Look-ups in named tables: a row name and a column name give one cell, copied from the table.

leb
        nof     far   maguf  fegogar  salese     viv  buronu    loti    fen     saz
gobu  1.927  -2.158  -1.595    2.202   4.969  -5.405  -0.364   5.356  0.045  -7.853
nev   1.927  -2.674  -1.367    2.202  -1.043  -5.405  -0.364  -0.950  0.045  -5.234
sar   1.927  -4.234  -1.595    2.202   4.969  -5.405  -0.364   5.356  0.045  -7.853

saz of nev: -5.234
buronu of gobu: -0.364
viv of sar: -5.405
saz of gobu: -7.853
fegogar of gobu: 2.202
fegogar of sar: 2.202
loti of gobu: 5.356

siv:
         fodom   lig   nol  potera
mav       -4.7   2.2   7.0    -0.5
punoso     1.0  -2.8  -0.3     4.4
lov        4.0   1.9   7.5     0.8
gage       2.8   4.1   8.5    -2.4
zisi       1.6   4.1   7.4     2.7
nipe       0.8   0.1   5.0     0.9
beduvut    5.3   4.1  -3.5     1.0
tazuta     0.8  -0.2   7.8     2.6
samo       1.9   0.0   3.6     4.0
latem      1.8   0.7  -5.7     0.4

lig of nipe: 0.1
potera of punoso: 4.4
lig of beduvut: 4.1
nol of tazuta: 7.8
fodom of lov: 4.0
lig of samo: 0.0
nol of zisi: 7.4
lig of punoso: -2.8
potera of tazuta: 2.6
lig of lov: 1.9
fodom of gage: 2.8

Table limipa
|  | bidaz | vomifa | ninuka | suk | bigineg | kug | niz | pitelo |
|---|---|---|---|---|---|---|---|---|
| muvukag | -1.2 | 11.4 | 7.9 | 4.0 | -32.1 | 32.7 | -31.4 | 12.4 |
| bak | 33.8 | 38.4 | 17.3 | 19.8 | 29.3 | 5.9 | 13.8 | 42.3 |
| lol | 5.8 | 29.2 | -6.4 | -26.4 | -47.6 | -23.6 | -21.2 | 17.5 |
| sud | -5.0 | -13.5 | -9.4 | -10.6 | -40.9 | 28.9 | -13.4 | 18.6 |
| gudadum | -15.4 | 17.2 | 15.8 | 11.0 | -5.8 | -16.0 | -32.0 | -12.7 |
| sem | 1.3 | 15.0 | -6.7 | -3.4 | -26.4 | 12.7 | -29.9 | 26.9 |
| sudi | -1.1 | 56.7 | -21.1 | -9.1 | -29.7 | -6.3 | 74.8 | -50.1 |
| zenuban | 18.2 | 45.0 | 11.6 | -0.9 | 19.2 | -14.7 | 49.5 | 29.0 |

niz of lol is -21.2
kug of muvukag is 32.7
suk of gudadum is 11.0
pitelo of sem is 26.9
suk of bak is 19.8
bidaz of sudi is -1.1
kug of gudadum is -16.0
pitelo of sudi is -50.1
niz of gudadum is -32.0

doruk.tsv
	morud	nefolad
bobed	-0.41	0.18
pagesuv	0.40	-0.40
beso	-0.65	-0.68
lozuzu	-0.47	-0.68
tidedog	0.43	0.08
dako	0.11	0.56
lanud	-0.53	-0.37

morud of bobed = -0.41
morud of pagesuv = 0.40
nefolad of beso = -0.68
morud of lozuzu = -0.47
morud of lanud = -0.53
nefolad of bobed = 0.18

Table gove
	viba	kadove	pitiso	tem	timuzo	ruzupe	kuvepi
silisu	4307	2759	4353	3263	8440	4241	5906
fula	4653	2577	3314	4017	6493	4520	6280
meremu	5352	3102	4508	4699	5581	4514	5372
zezi	5498	3857	4548	5069	4928	3929	4803
gela	5482	4103	5452	5676	4419	3873	4158
dus	5570	4267	5453	5590	3802	3819	3645
gobek	5627	4842	5674	6428	3894	3659	3728
pumoda	5702	5125	5534	6329	3190	3948	3590
tus	6013	5277	5561	6348	3102	3875	3272
nom	5519	5611	5769	6386	2416	3916	2783
kamo	5827	6253	5388	6785	2577	4222	3266
zop	5592	5720	5709	6946	2480	3569	2543
sosuv	5788	5540	5339	7000	2213	3764	2738

What is the timuzo of zezi in gove?
4928
What is the ruzupe of nom in gove?
3916
What is the ruzupe of zop in gove?
3569
What is the kuvepi of zezi in gove?
4803
What is the kuvepi of kamo in gove?
3266
What is the tem of zop in gove?
6946
What is the tem of kamo in gove?
6785
What is the ruzupe of gobek in gove?
3659
What is the viba of sosuv in gove?
5788
What is the kadove of dus in gove?
4267
What is the tem of dus in gove?
5590

mulefal =
|  | rasapev | mimilo | gak | bepoba | beg | mafafe | muvuto | nefu | kodu | nit |
|---|---|---|---|---|---|---|---|---|---|---|
| vez | 2483 | 6019 | 4347 | 5581 | 3776 | 6130 | 996 | 6194 | 4433 | 4014 |
| mari | 4347 | 4347 | 3781 | 4822 | 4109 | 5516 | 2412 | 6382 | 4347 | 5846 |
| gatidup | 4116 | 5010 | 5290 | 4480 | 2764 | 5983 | 1983 | 5418 | 3939 | 5271 |
| nesezut | 2679 | 4347 | 4347 | 4442 | 4347 | 4748 | 615 | 5020 | 6792 | 5150 |
| safuliz | 4882 | 4347 | 4299 | 5323 | 2325 | 5895 | 2840 | 5622 | 2690 | 6370 |
| nirobin | 2530 | 4347 | 4149 | 5773 | 4347 | 7164 | 457 | 5641 | 4807 | 4884 |
| viv | 3111 | 5705 | 5615 | 4347 | 3100 | 4536 | 2432 | 6131 | 4347 | 2410 |
| sed | 4091 | 4194 | 3669 | 3820 | 4959 | 4405 | 5007 | 5234 | 5601 | 4167 |
| tikugir | 1676 | 6511 | 4126 | 4570 | 5587 | 6095 | 1632 | 5057 | 5482 | 4599 |
| zelok | 4347 | 5816 | 5107 | 4802 | 4347 | 5065 | 1382 | 5687 | 5868 | 3844 |
| borerib | 4032 | 4499 | 4347 | 3774 | 4347 | 5540 | 3186 | 6313 | 4911 | 3974 |
| boses | 4008 | 4228 | 3901 | 4399 | 2924 | 7863 | 1252 | 5413 | 3453 | 5816 |
| dazedo | 4800 | 4347 | 3684 | 4328 | 2230 | 6504 | 3856 | 5201 | 4347 | 4945 |

kodu of borerib is 4911
mafafe of nirobin is 7164
kodu of nirobin is 4807
nefu of mari is 6382
beg of dazedo is 2230
nefu of tikugir is 5057
gak of viv is 5615
beg of zelok is 4347
Which row has the largest mimilo? tikugir

